[-17.7 -11.1  -6.1  21.5  27.7 -40.7 -11.6   5.4 -20.6  -4.3 -16.3  -2.8
   7.4  -2.7  -4.0   8.4 -32.4 -15.2  28.0] => Nituf/D
[-24.8  -8.8  17.5  16.5  10.8 -64.9  -0.8  48.0 -10.5   4.3 -38.3   2.2
   6.5 -12.0  -0.7   1.1 -40.0  -1.6  -3.3] => kom/R
[  9.5 -25.0  21.6  19.7  14.7 -59.2 -23.4  44.2 -20.6   4.9 -63.6   8.8
   4.1  -5.3   1.8  15.7 -13.6 -14.8 -24.1] => kom/R
[  2.3  -1.5  19.0  19.8  23.0 -75.7   5.7  36.1 -30.7   6.1 -33.8  -0.3
   2.2 -10.7   1.7 -15.1 -13.6 -14.8  16.1] => kom/S
[  6.4 -12.8  12.4  26.4  10.8 -70.0  -6.0  31.5  22.1  -4.4 -72.8  -6.1
  -1.8 -12.7  -3.0  12.8 -18.3 -10.0  -3.4] => kom/R
[-33.0  -4.3 -13.6  16.2  65.8 -63.4 -15.6   3.8 -26.9  -5.9 -43.4   3.2
  -1.3  -9.9  -1.0  10.0 -16.3 -21.8  55.1] => Nituf/D
[-14.0   2.4   1.2   1.7  50.1 -25.9 -26.5 -52.7   3.4  -8.8 -49.5  -1.3
  -6.2 -15.4   5.8  14.7 -21.9 -15.0  19.2] => Nituf/L
[ 20.2 -12.7  20.9  13.5  38.0 -48.2 -12.9  25.2   7.2  -7.2 -63.4   3.0
   4.6 -12.4   4.4  11.5  -2.8 -17.1 -12.3] => kom/S
[ 23.8   1.0   1.0   7.5  14.5   2.9 -16.9 -24.8 -15.1   6.7  33.6   5.7
   0.2 -10.4  12.2   5.1  -1.9 -12.1 -19.7] => Nituf/D
[-13.9  -1.7  13.9  19.4  43.3 -86.7 -13.3  28.0  -9.7  -7.2 -68.8   0.8
 -15.7  -5.4  -2.4   9.0   3.1 -17.8  13.2] => kom/S
[-82.5   4.0 -19.2  13.1  27.6 -70.3 -15.8  19.6 -30.8   3.8 -39.9  -2.0
   7.7  -5.2  -3.6   4.4 -36.2  -1.2  65.4] => Nituf/L
[ -8.2  -3.8  15.2  -3.6  45.1 -50.5 -19.7 -13.9 -17.1   2.2 -35.5  14.6
   1.8  -0.1  -0.3  11.4 -16.6 -19.6  10.1] => Nituf/D
[-49.9  -8.7   5.8  21.9  45.3 -80.2 -19.3  11.9 -22.3   2.6 -42.3  -0.1
   6.1  -9.1 -13.0   5.6 -41.9 -23.4  37.5] => Nituf/D
[-38.0  -6.9   3.0  11.7   8.8 -69.2 -15.7  34.6  -2.0  21.4 -51.9  -6.2
  -2.2  -8.4  -3.7   9.3 -32.0   1.9  15.8] => kom/R
[-26.4   3.0  -4.2  10.8  22.8 -73.8 -15.3  33.2 -13.5  15.4 -27.5  -2.6
   4.1   0.4   2.3   4.2 -16.0 -13.6  25.9] => Nituf/L
[-60.9   3.1 -25.7  16.9  39.9 -45.7 -28.2   3.6 -10.8   1.5 -38.3   5.3
  26.6  -7.0  -1.7  11.5 -35.5 -22.4  53.7] => Nituf/D

[  7.5   2.2   1.4  -3.3  -0.4 -14.7   3.5   0.9   2.0  -7.5   0.7   1.6
 -15.7 -39.1  -0.4   8.4   1.2  -8.0 -11.1] => E/Zuz
[-2.6  3.4  5.0 -1.3 -9.4  7.3  1.4  7.7  3.7  2.2  2.4 -0.8  0.5 -3.7
  9.8 -1.2  3.2  7.8 19.4] => H/selil
[  8.8  28.3  11.8   3.9   5.8  -2.9  -0.5   0.3   1.1 -20.6   7.3  -1.5
  -3.2 -23.1  -1.4   0.7   4.6 -17.3 -35.0] => E/Zuz
[  5.3  28.7  14.7   1.7   5.1  -4.9   9.3   5.0   7.4  -9.4   2.3  -2.2
  -1.0 -19.2  -6.2  -6.3  -0.7  -7.6 -16.6] => E/Zuz
[ -2.0   6.3   3.1   0.5  -0.2 -11.6   0.8  -0.3  -3.8  -6.3  -1.6   2.8
  -9.9 -26.0  -2.9   2.5   1.6  -9.2  -9.1] => E/gitek
[ -7.3 -13.7   4.0  -0.2  -5.7   3.4   3.3   7.7   2.5   6.4   4.4  -4.0
   3.2   5.6   7.8  -4.2   1.0  12.8  21.0] => H/fuf
[ -5.5   7.6   1.5   0.6  -3.5   1.7   2.1   8.1   1.5   1.1  -2.9 -17.3
   2.1   2.1  -5.0 -11.1   0.0  13.2  12.7] => H/selil
[  8.1  13.3   2.8   2.0   1.7   5.6  -7.0  -1.3   1.0  -7.7   0.6   0.9
   6.0  -8.0  -3.9  -8.9   3.7  -8.0 -16.9] => E/gitek
[-1.2  0.5  0.2 -1.7 -1.2 13.6 -5.4  8.0 -0.9  4.8 -7.4  5.2 10.9 10.8
  0.7 -1.9 -1.6  5.0 13.9] => G/Minu
[ -5.3 -13.6   9.1   1.4  -6.8  -1.2   1.4  12.4   1.2  -0.2   2.2  -4.7
   5.5  -9.9   4.2  -3.9   2.3   0.9  21.8] => H/fuf
[ -0.8  35.1  10.0   3.0  -8.4 -33.9  29.9  -8.8  -9.0 -12.4  -2.8  -2.6
 -17.0 -25.7  -5.0   7.6  -6.4  -5.1 -29.8] => E/Zuz
[ -7.4   0.6  -3.2  -0.8  -3.4  -3.1  -4.1   1.9   3.6   3.2  -6.3 -10.6
   0.9   9.5  -7.3  -6.3  -3.1   9.2   8.3] => G/lovid
[-0.5 -7.0 -4.3  0.9 -2.7  6.9  2.6  5.3 -3.5  6.6  7.3 -6.7  8.0 12.0
 11.1 -4.4  2.7 10.1 12.8] => H/fuf
[ -9.6   2.7   4.7   1.2  -1.2  -0.2   8.2   7.5  -4.8   7.4 -12.1   4.9
  -5.0  -1.9   0.5  -2.9  -4.8   4.9  23.6] => H/rupek
[ -8.7  12.0   0.1   2.2  -7.2  -1.1   3.4   7.7   4.3   4.6  -5.4 -16.5
  -0.3  -3.2  -4.1 -11.2   2.6  11.9  24.8] => H/selil
[-2.2 -9.4  4.6 -1.5 -6.4  1.9 -2.6  0.0 -1.2  7.0 -8.4  8.3  3.2 -2.7
 -2.1 -6.0 -1.7 -2.6  7.3] => G/Minu
[  8.4  28.9   1.0   1.2  10.2  17.6 -13.2  -1.9   6.9  -9.7   6.2   0.7
   2.2   1.7   1.7  -0.2   7.7  -7.2 -12.0] => E/Moki
[ 11.0  14.8  13.9  -1.4  12.8   8.6 -10.5  14.9   7.9 -16.8  12.6   6.4
  -9.5 -40.8   1.0  -4.6  10.2 -14.8 -12.2] => E/Zuz
[ -5.7 -20.7  -0.5   1.1  -4.2   7.6  -4.3   2.8  -2.1   7.5  -6.2  -6.5
  10.4   8.9  -7.9 -11.6  -3.8   7.9  11.6] => G/lovid
[ -3.5 -11.9   5.0  -0.3  -5.8   3.5   5.1   3.8  -3.6   4.6  -4.9  18.4
   6.9   1.8   9.1   0.3  -2.4   1.0  14.0] => G/fuber
[  8.9  32.5   6.4  -0.6   6.0   3.5   4.1   6.4   1.9 -15.5  11.8   3.9
  -3.1  -9.0   3.0   1.8   0.0  -8.9 -20.1] => E/Zuz
